Each row has a class, written as a number after it; each block has new classes, again numbered from 0 up.
[-23  11  23  -1  11 -13  -4  -7  31  -8  -1  -5  16  -3  64  13   5  13
  -4 -14 -20  38  46 -37  12  22   6   7   1  -1   6  17  14  -3 -12 -10
  -8  29  17   6  16  11  -7 -18  26  17  45  -7 -49 -15  22  -7 -49  -6
  -8  -6 -16  -8 -13   2   5  -6   9 -39  20   9 -12 -19 -11  25 -14   5
  24 -13  12  -7  -3  -6   1  -7   3   3 -15   5]
1
[ -5   8   0   9 -16  11  -4  10  -9   0  -5  18 -28  19  14 -31   5  -1
  38  -6  -6 -20  -3 -13  -8 -20  -5  -3 -20  17   6  -5   7  -3   1  -2
 -23  -6  10  -8 -19 -16  19  -3  24  -2   9  -5  32   4 -16  16 -20   8
 -21   2  -1  -8  -2  -9   5  -4  20  -5  -3   2   1  -8   6   3 -19 -18
   4  19  -9  -6 -10  11 -18  -7  -6 -24  11  22]
1
[ -6  -4  19  -1  -1 -43 -28   7   9 -21  -9 -22  23  27  64  23   1   3
 -20 -15  -4  40  29   3  10   7 -22  10 -20   4   4  13  10  -5  -7  -6
   2  19  35   7   4   9  11   6  13  -1  32 -15 -34 -28  36   3 -22  -6
 -16  -3  -7  28 -18  -5   2  18   9  -5   7  -8 -25 -26  -1  -8 -24  -4
   6  -7   9   3  -1 -40  11  -7 -11  11 -20  -1]
0
[-18  20   3   0   4   0  27 -35  26   1  -7  10  10 -25  -6 -13  -2  -1
  18  12  17  12  33   7   4  56  20   0  46   6 -38   6  -3   2  -5 -12
  -4 -26   2  15  -3   5  -5 -11   2  -2   7   5   0  20   2  14  -1   2
  26 -14  10 -11 -11  10   1 -10   6 -33  12  11  25   7 -26  27   2  32
  32  -6  13   1  19  22  -7  23   0 -14  14 -31]
1
[  5 -17   7   0 -10 -14 -15   1   7 -10  -6 -18  22 -13  60  24   4  13
 -10  -3 -12  21  19  -8   8   0   4   1  -8  -6  18   4  15  -5  -4  -3
   8  20  15  25   9   9  -3  -2  11   8  -9  -3 -42  -8  35 -14 -17  -8
  14  -2  -4  15  -8   1  -2   7   2   2  11  -8   1 -18   8   9  -4  11
   0  -7   7  -1   2  -8   7  -4  -1  10 -15   6]
0
[  4  -6  11   0  -7  -9 -10   1  16  -9  -4   0  11 -11  44  -3   8  14
   4   0   0   8  15  -8 -10  13  12  -2   8  -4  -3  -1  14  -1  -4 -12
  10  -1   9  13  -2   8  -5  -7  18   4  11  -5 -21   8  12   6 -17  -5
   3  -6   0   3  -3   8  11  -8  13 -10   4 -17   3  -7   0  10  -2  10
  15 -16   2   3   5  11  -1  -4  -3  -5  -2   2]
1
[  4 -20  -8   5  -4  26  -9  37 -13  -9   3 -22  -5  25  -3  30 -21  -1
 -45   3 -24 -22   4   0   9 -38   3  16 -18 -15  29   3   5  -1   7  -1
  18  20  -5  16  16  -3 -15  15 -16 -10 -23   7  -3 -14  -3 -34  -8 -16
  -4   9 -10 -15  38  -2  -9  -4 -17  28 -14 -16 -24   0  33   6   9 -23
 -32   5  -2   2  -2 -15  11 -18  19  23 -20  30]
0
[ 18   2   0   4  -5   6 -16  14 -14  -3  13 -11  -6  30  12   3 -10  10
   1  -1   5 -27  -4  -2  -3 -34   4   3 -22 -20  34  -9   5  -3   2   7
  12   8 -20   5   2  14 -23  17   3   4 -22  11 -13  -6   3 -19  -9 -18
 -20  26   0 -14  -4  -2 -14   0  -6  13 -19  -6  -4  15  30   7   6 -24
 -10  15 -10   0   6  -6   9 -14   2  10 -15  46]
0
[  0   0  12   3   1  -5  18  -7  42  -1 -20  24  17 -39  13  10   5   3
  -1   5   5  25  18  10  -4  43  25   7  39   1 -33   7  -1  13 -12  -5
 -13 -14  -7  21   4   2  -2  -4   1   0   1  23 -21  12   4   4 -15  -1
  38 -16  16  -7  14  10  -6 -15  10 -27  10   9   8  -8   1  31  14  25
  18  -2  22 -24  28  15  -7  11  -9  -9   3 -23]
1
[-25  10   6   3  -1  -1  10  -3  13 -11  -7   2   1  -5  28 -12  -1  -3
   3   4  -3  15  10 -11   4  29  -2  13   2  25 -21  15  -1  -2   2 -10
 -27   6  20  10  -3  -7   3 -16  26  -3  29 -13   0   1  15   5 -17  -5
  -8  -6  -4   5   3 -12   5  -1  16 -22  13   2  -6 -24  -8   9 -14   8
  12  -5  -4  -5   8   3   2  -6 -14 -12  -2 -11]
1
[-17  -1  14  -2   5 -16   7 -14  24   0  -6   5   3 -24  -5  14  -2  -3
 -12  -6  13  36  16  -4  -4  40  -9   7  12 -12 -26  18   8   7  -6  -6
   1  -2   7   3  -3   0   7 -17  -3  12  16   1 -15  -6   4  13  -7   5
  17 -11  -2  12   4   1  10  -4   6 -18  12   8  -6  -8 -20  -6  -3  22
  19  -7  15  -5 -11  -9  -6  10   0   8   4 -20]
1
[-18  29  27   0  -3 -32   2 -17  35  -4   2  28  19 -21   9 -20  14  15
  30  -8  15  38  17 -29 -11  44  15   6  20  -4 -19  -2   0   7 -27   1
  -8 -17   5  18 -13  14  -7 -11  -2  26  14   9 -27   0   0  19 -36  -2
  23  10   9 -28 -25  -9  -7  -6  18 -27   8   7  15  -6 -11  28   2  30
  46  12  18 -10  19   8 -11  10 -13 -30   3   2]
1
[-14   4  15  -6   7   2  21  -4  22  -5  -8  19   7 -22  -5   2  -7  16
  -9  -3 -14  10  20 -15  -6  41  16  22  23   1 -14  -5   7   3   0  -3
 -15  21   0  25  -7   9  -6  -4   4   0   7  17 -34   5   2   1 -46 -10
  20  -1   6 -27   9  11  -4  -9   3 -21   0   6   8  -5   0  35   8   8
  14   5   7 -15  -6  -6  -3   2   2  -2 -11  -3]
1
[-13   5   0   1  -9  12  21  -3  17   1 -15  13   5 -19   9 -11   1  -1
  12   5   5   2   0  12  -4  31   1  -2  21   7 -31   2  -8   7  11 -16
 -30  -6  -5   5  -5 -19  13  -6   3  -5   5   4   7  14   3  34 -10  -1
  14 -15  15   2  21  13   4 -13  -4  -9   7   5   8 -11   3   8   5   8
   2  -7   5  -8   0  23 -13  -2  -6 -13   8 -28]
1
[-14   0  26  -3   4 -20 -13   6   3 -10  -1 -11   2  14  11  16  -3   2
 -25 -24 -12  27   8 -35   9   7 -21  27 -15 -10  15  11   7  -3 -13   5
 -11  22  15  -3   3  14  -3 -14   1  17  34  -5 -26 -39  34   3 -24  -2
 -16  10 -12  -6 -10  -8  -3  11   3 -17  15   9 -29  -6  -5  -5 -18 -17
   2  -3  -5  -6  15 -40   7 -13  -8  10 -13   9]
0
[-13  12  -3   0 -25  12   8  12   7 -12  -8  -4   0   5  30   1  -8  -2
  10   5   8 -13  13  10   6  15  14  -3  28  14 -12   0  -1  -3  17 -13
 -10  -3  16  25   8  -6   6   4   4  -9   4 -11  -1   4  12   2   1 -17
  -4  -2  -1  14   7 -11  -5  -7   7  -1   4 -16   7  -9  12  14   0  -4
   7  12   2   1  21   0   1  -4 -11 -10  -4  -3]
0
[-21   4  13  -4   2 -29  -5  -4  18 -13  -9 -16  30   0  43  18  10   3
 -21  -6   4  37  26 -11   6  24  -2  10  11  11  -7  12   8 -12 -13 -16
   3  12  19  20   6  12   4 -10   8  16  25 -11 -31 -14  40  -1  -8  -6
   2 -11 -21  17 -21  -1   2   5  -3 -22  19  -9   0 -17 -16   0  -9  12
  14  -4  10   6   9 -23   8   1  -2   4 -14 -10]
1
[ 18 -16   5  -1  12  -9 -20  -5  -5   4   7   9  20   3  46  22  10  16
   6   2 -22  10  15  -1   3 -28   8 -23 -21 -15  42  -1  22   2  -7   9
  18  10   4  -5  -2   0  -9   7  28   6 -18   6 -33  18   2 -17 -14   2
   3  -2  -9   8 -11  12   0  -8   7  -4 -12   5  -6 -10   6   6  10  -3
  -8 -10   2  11 -13  28   8  -3  18   1   0  31]
0
[ -9   1   9  -4  25 -15 -11  -3   2  -2  25 -19  10  12   6  33  -3   0
 -30  -2 -12  24  41 -24  18  -2  -1   3  -5 -16  41  25   4 -16 -21   3
  40  18   9   0   4  26 -20 -11  14  17  20   1 -26 -13  -1 -41 -14  -5
  -7  12 -33  -1 -21  -3   0  -7 -13 -14   7   8 -26  13 -12   2  -7  -5
   8 -22   7   1 -14 -24  14  -2  17  14 -15  25]
0
[-20  15   6  -2  13 -14  -5 -15   3   3  18 -17  -1  17 -15 -14  -1   0
  -7  -9  -4  10  30 -12  25  10   9   8  -3  -1  16  18  -4 -17 -21  -3
  15  22  14   0  -3  23 -17 -15   5  13  23  -9  -4 -13 -16 -27  -7  -4
 -13   7 -23  -8 -24  -9   1  -3  -7 -17  11   3 -12  11 -29   7 -10   4
  19 -13   4   1   0 -11  10  -1   8   0  -5   6]
1
[-20  12   9   2  -3  -3  10  10  16 -10  -9  -4   9  11  48   4  -2  17
   4  -3  -2   9  34  -7   7  14  16  10  16  19   0  10   3 -16  -9 -24
   6   7  15  20   5  -4   3  -2   5   6   8 -13  -2   9  12 -21  -9  -9
  -1 -11 -12  -1  -3 -19  -2 -19   8 -16   7 -10   2  -1   6  32  -6   5
  22  -3  14   2  14   8   0  -2   4  25  -2   6]
0
[ -2   1  19  -6  17 -37  -3  -3   9  -9   3 -25   6  -1 -50   7  -8   4
 -28 -17 -13  32 -20 -36   2  15 -17  36 -20 -30  -2  15   4   3  -9  29
  -2  17  -4   4   3  21  -7  -5 -24  25  25  -2 -44 -35  16   0 -13 -17
  -2  15  -2 -17  -2   4 -11  15  -9  -8   5  -4 -15   2  -4  -7   3 -17
  -5   0  -6 -22   2 -47   7  -6 -13  24 -21  -4]
0
[ -3  -9   0  -1   4  -2  -5   3  -2  -2   5 -18   2   7   0  18  -1  -3
 -23 -11  -8  13   3  -4   5  -2 -10   9 -14  -8   4   4   6  -3  -5  -5
   2  16  -2   3   4   4  -7  -1   0   2   6  -1  -3 -14  11 -10   0   3
 -10   5  -5   9  -2   1   2  10 -10   4   5  -4 -21 -10   3  -9   0  -9
 -15  -4   5   0  -1 -18   9  -4   1  12  -7   3]
0
[-11  -3  10  -6   4  -9 -14  20  11 -18   0 -20   5  18  41  14  -6   5
 -15 -12 -29  23  27 -20  14   1 -10  20 -15   4   5  13  15  -2  -3 -11
 -13  25  18  10   2   1  -2 -14  12   4  41  -9 -29 -21  23  -6 -26   0
 -25  13 -18   0   3  -9   2   4   1  -5  14  -6 -27 -32   7   9 -18 -15
   3  -4  -2   2   6 -23  -6 -19  -2   5 -13  12]
0
[ -4  -8  -3  -7  18   9  21   2   5   8   3   0  -6  -7 -24  35  -9 -16
 -39   2  -5  10  31  -1  10  12   7   6  13 -15  -5  14  -4   5 -15 -16
  30   0  -7  11  10  10  -8   6 -12   3 -11   7  -4   0 -23 -31  -8  -5
  10   1 -10 -19  11   2   3 -18 -21   0   6   3 -23  10  -1  11  11   0
  -4 -13  16   5   2  -7   1   7  15  16  -2  -6]
0
[ 27  -7  29  14 -11 -34 -18  -6  25 -11  -9  35  32 -25  64  -5  25  24
  25  -1  17  37   9 -33 -20  12   9  -7  -2 -13   2  -8  11  17 -17   5
 -10  -5   7  11   0   2  -5  -4  16  35  -2   8 -63  11  36  18 -27 -11
  19  -6  21  -2 -24  -3 -10   6  19 -12   5   7  15 -14   1  15  -5  24
  27  18   8  -8   7   0  -5 -10 -16  -1   2   0]
1
[ 13 -10  11  11 -25 -12  -3   5   8   5 -19  27  12 -18  64  -4  22  11
  23  11  21  10   5  -3 -18  10  17 -28  18  25  -9 -18  -6 -10  -7 -17
 -10 -38   1  22 -14 -22  32   3  18  -9 -22  -5   7  31   0  24  -5   1
  22 -11   4  21   3  -1  -2 -25  24   6   4 -11   8 -16  14  16   5  17
  16  13  14   1  13  34 -10   5 -10 -10  13  -2]
1

A new block, with new classes numbered from 0.
[ -6   0   3   3  17   9  34  11   5   7  -6 -34   0 -18   2  -2 -12   1
  17 -16 -11   4 -29   3   6  -7   0  19 -14 -20  16   1  10   1  25  -5
 -15   5 -12   4  -4  20  -9 -13 -12  -1 -18  -3  -3  17 -12  -6 -15  -3
  13   3   9   3   9   2  22  23  -4  -1   6   5 -11  -8  -4  10 -11   9
  26   3   1   0   5  -4 -11  -2 -26   2  -4  -3]
0
[ -4  -4   4  -3   5  21  38  23  -5  10  -9 -23   3 -17  12 -14   2 -10
 -31 -11  -6  17 -17  69   7 -14  -2  -2 -21 -13  12  15   7 -15  19 -16
 -10  14   8  15  -3  22  18 -20  -3   1 -18  15 -28  43   3  -3  -5  -5
  -3   1  16  -2   2   4  13   6  -3   4  -1   3   6   0   2   1  -7  35
   5   5   6   0   9  24 -30   4  15   4   3  -1]
1
[-30 -16  22   6  17  51  63   7  19  -5 -27 -36  -3 -38  19 -13   5  17
  14 -29 -42  11 -30  41  10 -15  -4  41 -48 -27  14  -8   5 -40  28  -2
 -23   4   1  31 -18  24   7 -27 -20   3 -32 -18  -6  37 -17   1  -1  -5
  29  -5  28   3   7  -3  42   2   0   9   8   0  -4  -5   7  31 -10  21
  31  13  12   2  -2  33 -11  -1 -50   4   0  16]
1
[-17   3  13   1   9  13  43  24   0  11 -12 -43   6 -22   3  -7  -8   0
   6 -16  -3  10 -26   8   2  -4   7   0  -1 -15  18   2  24 -19  38 -10
 -12   6  -4   5 -27  29  -7 -14 -12  -6 -26   7  -9  36 -11   2 -17  -2
   9  -6   4   6   6  -2  20  48 -11  -3   3   5  -9   8   2  12  -9  33
  27  13   7   3  -5  15 -14  -1 -20   3 -11   0]
0
[-18   9   7   5  13  15  53  37 -11  25  -8 -34  13 -23  -6  -7   0  -7
 -24  -6   4  16 -34  74  10 -16   7  17 -19 -30   7  21  18  -6  61 -32
 -13  16   0  17  -4  46  -9 -26 -10   0 -22  24  -6  72   8  -6 -21  -9
  -5   8   0 -18  23  -1  27  21 -15   0   0   2   4   5  -8  -7 -11  44
  24   8   6   5  13  12 -36   9  17  11   1   0]
1
[ -9  -3  -5   3   6  23  39   8  -2   8 -16 -20  -3 -23   8  -9   4   4
 -24 -11 -16  13 -24  57   7 -14  -3  23 -31 -22   8   8   6 -13  21 -17
 -15  11   5  15  -5  20   6 -22 -13   5 -18  -2 -12  40   5   1 -10  -5
   7  -3  18  -2   4   3  26   1  -8   5   0  -3   0  -2  -3   7  -7  28
   9   6  11   4   5  15 -30   3  -9   9  10   3]
1
[ -8  13   3   3  14 -13  33  19   1  18  -4 -40  -2 -18 -17  -1 -21   1
  23 -14   6   1 -30 -34   2  -4   5  24   1 -16  15   2   6  -1  37  10
  -4   5 -13   2  -4  24 -18  -7 -18  -5 -10   5  -4  27 -16  -1 -21   0
  -1   7 -15  15   9   4  15  29 -10  -2   5   2 -11   5   1   6  -5   3
  24   7  -4   5   4  -4  -9   5 -31  -3  -3  -5]
0
[-18   3  10   4  18  14  46  24   2  14 -11 -39   4 -28  -3  -5 -12  -2
  -5 -14  -7  14 -37  39  11  -9  -4  24 -23 -28  18  11   9 -11  40 -19
 -13  14   0  16  -8  34 -10 -23 -22  -7 -15  13  -7  51  -3  -2 -16  -5
  -2  -4 -18  -4   9  -1  25  24 -20  -2  -3  -1  -2  -4  -4   6 -12  36
  22   3   3   6   9   8 -34   4   8 -10   4   5]
1
[ -4   6   3   1  10  -4  29  13   3  17 -20 -29   0 -24 -10   2 -12  -1
  11  -8  -1   1 -21  -4   0  -5   0  22  -7 -23   9   3   6   0  32  -3
  -4   2  -2   5   0  10  -9  -8  -7  -2   1   0  -2  32  -1  -7 -10  -5
  -2   4  -1  -1   6   5  16  18   1  -1   2  -1  -2   5 -12   5  -5  13
  13  -3  -3   3   3  -8 -18   4 -13  -2   1  -4]
0
[ -6   1   1   9  -1  24  45  47 -15  10  -4 -41  -9 -10  17 -14   7 -29
 -57 -22   6  25 -26  79   7 -23  -3 -33 -20 -14  10  26   5 -10  30 -32
 -13  13  12  17  -8  31   5 -22  -9   3 -30  34 -15  51  13  -1 -11 -15
  -1   6   9   7  13 -11  21   9  -7  -3  -5  -1  -3   7   1 -13 -13  68
  12  16   7   5   0  43 -37   3  38  15 -13  -4]
1
[-11  -3 -15   6  18   5  33  18   7   2 -11 -31 -16 -10  -8   5 -13   5
  -6 -20 -19  -6 -26   9  23 -18  -3  37 -43 -14  -9  -7 -14   7  27  19
 -12   6  -4   9  -4  30 -22  -8 -15   6 -17   4   1  21  -6   5  -6 -10
  26  -6  -1  16   6   1  39 -31   5   1  13  -4  -4  -2  -7   4  -6 -16
  23  10  -2   1   4   7 -17   5 -22   5  -6   6]
0
